Below is a small trained network, with its code and all its weights. Each question gives an input and a target symbol and asks what happens when units are switched off, that is, made to give their printed mean instead of their output.

import numpy as np


def w(rows, s, z=0):
    codes = np.array(rows[::2]) - 128.0
    scale = np.full(codes.shape[1], s)
    scale[-1] = z or s
    return codes * scale


def softmax(a):
    e = np.exp(a - a.max(-1, keepdims=True))
    return e / e.sum(-1, keepdims=True)


def log_softmax(a):
    a = a - a.max(-1, keepdims=True)
    return a - np.log(np.exp(a).sum(-1, keepdims=True))


def net(x, mask):
    ids = ['αβγδελξπστψω'.index(c) for c in x.split()]
    T = len(ids)
    res = E[ids] + P[:T]
    u = 0
    for l in range(3):
        r = res
        for j in range(3):
            rows = slice(2 * j, 2 * j + 2)
            q, k, v = (r @ M[l][rows].T for M in (Q, K, V))
            z = softmax(np.where(np.tri(T) > 0, q @ k.T / 2**0.5, -1e9)) @ v
            o = O[l][rows]
            res = res + np.where(mask[u + j], z, o[:, -1]) @ o[:, :-1]
        u += 3
    return log_softmax(res[-1] @ U[:, :-1].T + U[:, -1])


Q, K, V, O = {}, {}, {}, {}
E = w([
[192,136,4,140,141,87],'α',
[139,95,186,81,232,138],'β',
[4,111,135,179,123,128],'γ',
[101,77,61,33,88,94],'δ',
[71,132,56,118,101,89],'ε',
[67,74,14,173,228,86],'λ',
[116,181,80,120,171,229],'ξ',
[142,15,152,171,72,65],'π',
[164,84,91,67,140,78],'σ',
[100,37,41,90,155,107],'τ',
[226,97,58,111,175,168],'ψ',
[102,93,102,231,85,60],'ω',
],0.015)
P = w([
[127,112,168,59,146,85],'0',
[113,158,165,70,127,126],'1',
[149,73,107,146,162,114],'2',
[192,188,255,111,148,142],'3',
[148,64,90,185,158,137],'4',
[84,158,118,104,71,158],'5',
[149,51,62,219,152,158],'6',
[68,184,113,114,66,191],'7',
[182,55,118,241,181,165],'8',
],0.0084)
Q[0] = w([
[112,155,66,200,243,181],'0.h0',
[32,180,121,92,92,128],'0.h0',
[32,186,179,148,112,43],'0.h1',
[2,178,176,205,98,61],'0.h1',
[159,99,230,63,119,146],'0.h2',
[128,42,255,197,187,184],'0.h2',
],0.0077)
K[0] = w([
[118,161,67,140,196,219],'0.h0',
[25,128,103,86,92,179],'0.h0',
[27,175,184,238,46,93],'0.h1',
[82,125,206,251,21,169],'0.h1',
[120,59,152,66,152,192],'0.h2',
[175,76,187,174,170,128],'0.h2',
],0.011)
V[0] = w([
[2,156,170,131,207,248],'0.h0',
[31,139,112,41,90,84],'0.h0',
[114,197,159,182,35,174],'0.h1',
[48,152,172,227,50,77],'0.h1',
[88,100,69,133,75,100],'0.h2',
[164,16,195,140,203,153],'0.h2',
],0.006)
O[0] = w([
[114,177,145,143,165,135,117],'0.h0',
[197,136,247,120,194,94,149],'0.h0',
[202,93,201,180,168,61,1],'0.h1',
[176,98,172,76,193,67,97],'0.h1',
[149,144,93,118,143,91,211],'0.h2',
[1,120,80,184,128,147,163],'0.h2',
],0.0079,0.0038)
Q[1] = w([
[133,205,205,96,82,84],'1.h0',
[182,72,104,115,188,142],'1.h0',
[116,167,185,130,40,108],'1.h1',
[107,160,17,92,247,67],'1.h1',
[110,168,119,92,92,181],'1.h2',
[62,228,186,3,136,66],'1.h2',
],0.0079)
K[1] = w([
[113,224,191,53,126,86],'1.h0',
[150,44,62,131,82,61],'1.h0',
[77,89,245,55,126,1],'1.h1',
[242,251,78,103,115,163],'1.h1',
[86,153,157,166,132,228],'1.h2',
[108,133,246,181,133,163],'1.h2',
],0.0089)
V[1] = w([
[153,207,151,182,156,123],'1.h0',
[72,137,128,55,178,176],'1.h0',
[182,254,73,123,136,122],'1.h1',
[77,156,125,159,75,24],'1.h1',
[80,124,171,114,132,162],'1.h2',
[112,179,78,75,190,182],'1.h2',
],0.0082)
O[1] = w([
[102,117,176,111,128,108,1],'1.h0',
[153,155,174,148,116,77,189],'1.h0',
[144,140,175,192,45,176,181],'1.h1',
[135,164,141,159,119,4,97],'1.h1',
[141,77,133,105,170,176,110],'1.h2',
[102,164,99,99,128,111,230],'1.h2',
],0.011,0.0054)
Q[2] = w([
[34,138,188,171,174,225],'2.h0',
[101,99,93,118,69,178],'2.h0',
[129,43,254,130,219,47],'2.h1',
[208,210,144,188,87,129],'2.h1',
[123,44,80,189,119,184],'2.h2',
[163,135,106,205,165,96],'2.h2',
],0.0076)
K[2] = w([
[124,161,214,144,172,151],'2.h0',
[105,136,95,146,2,117],'2.h0',
[145,169,219,126,153,134],'2.h1',
[208,209,228,80,86,97],'2.h1',
[196,214,104,201,113,219],'2.h2',
[222,138,181,242,83,143],'2.h2',
],0.007)
V[2] = w([
[97,82,66,2,143,114],'2.h0',
[82,92,148,101,102,119],'2.h0',
[134,99,103,32,124,93],'2.h1',
[156,221,175,109,175,119],'2.h1',
[86,92,98,107,143,34],'2.h2',
[73,32,64,37,78,166],'2.h2',
],0.0066)
O[2] = w([
[247,134,211,153,143,213,219],'2.h0',
[160,131,90,215,165,51,120],'2.h0',
[184,170,112,217,209,131,161],'2.h1',
[109,89,148,145,3,195,9],'2.h1',
[105,156,75,9,129,91,128],'2.h2',
[204,34,128,73,114,139,254],'2.h2',
],0.0054)
U = w([
[137,161,133,193,24,74,144],'α',
[97,93,188,78,186,169,64],'β',
[70,103,214,110,152,95,232],'γ',
[150,103,166,39,89,107,99],'δ',
[214,156,224,105,93,119,182],'ε',
[136,90,126,170,194,104,117],'λ',
[88,211,119,110,145,110,2],'ξ',
[115,37,133,96,79,40,70],'π',
[165,146,147,86,133,115,86],'σ',
[128,2,150,104,115,156,161],'τ',
[142,129,187,176,98,179,146],'ψ',
[190,193,174,183,104,46,119],'ω',
],0.0078,0.0041)

Each question gives the input, a string of symbols that net reads in full, and the target symbol t.
The units are the heads (2 rows each of Q, K, V and O). Each row of codes is followed by its name. A weight is (code - 128) times the scale printed after its matrix; where a second scale follows, it is the last column's (O and U).
mask holds one flag per head, layer by layer. A switched-off head (its flag False) gives its mean, the last column of its rows in O, instead of its output. The means were averaged over made-up inputs and are rounded, as every weight is.
A unit's drop is (log p(t) with every unit on - log p(t) with that unit switched off) / (log p(t) with every unit on - log p(t) with every unit switched off).
The circuit of an input: a set's keep is (log p(t) with only the set's units on - log p(t) with every unit switched off) / (log p(t) with every unit on - log p(t) with every unit switched off). Starting from all 9 units, units are removed one at a time, each time the one whose removal leaves the highest keep (on an exact tie, the one counted first), for as long as the keep stays at least 0.8.
circuit, biggest first: the units of the circuit, biggest drop first
unit that matters most: the unit with the biggest drop
heads that matter: for each layer, one digit per head in row order, 1 if its drop is at least 0.15 and else 0, layers parted by /
input ε γ α ω γ λ ψ δ ε, target τ: unit that matters most => 1.h1
input β ω ψ ψ β, target τ: circuit, biggest first => 1.h1, 0.h0
input ω α β α ε τ ψ ω λ, target τ: heads that matter => 110 / 110 / 001
input λ γ τ γ π γ ω, target λ: circuit, biggest first => 1.h0, 1.h1, 2.h1
input δ ξ ω, target ψ: circuit, biggest first => 1.h1, 2.h2, 0.h1, 0.h0
input λ π ψ ψ, target ψ: circuit, biggest first => 1.h1, 0.h1
input σ σ ω β ω ψ β λ α, target α: circuit, biggest first => 1.h2, 0.h0
input ξ γ β, target ψ: circuit, biggest first => 1.h1, 2.h2, 0.h0
input ψ ω α π, target π: circuit, biggest first => 1.h1, 0.h0
input σ τ γ ψ ω, target τ: circuit, biggest first => 1.h1, 0.h0, 0.h1, 1.h0
input ω α γ γ σ, target α: circuit, biggest first => 1.h1, 0.h1
input ε γ ψ τ, target τ: circuit, biggest first => 2.h2, 1.h1
input β π ε α π γ α δ τ, target α: circuit, biggest first => 1.h1, 1.h2, 0.h1
input ε γ α, target α: circuit, biggest first => 1.h1, 0.h1
input ξ ε σ ε λ ξ β λ ε, target ψ: unit that matters most => 1.h1
input β ψ ε π γ β λ ω π, target λ: heads that matter => 101 / 110 / 010
input ω γ δ λ β γ ψ λ σ, target τ: heads that matter => 000 / 010 / 001
input γ β γ ξ, target ξ: heads that matter => 010 / 100 / 001
input δ δ τ ξ γ γ σ, target ψ: heads that matter => 000 / 010 / 001
input ξ γ γ α γ π ξ ω, target ω: unit that matters most => 0.h1
input β γ ω, target π: heads that matter => 111 / 101 / 011
input π ψ σ, target τ: heads that matter => 100 / 010 / 001
input ψ λ β ω λ, target τ: heads that matter => 010 / 010 / 001
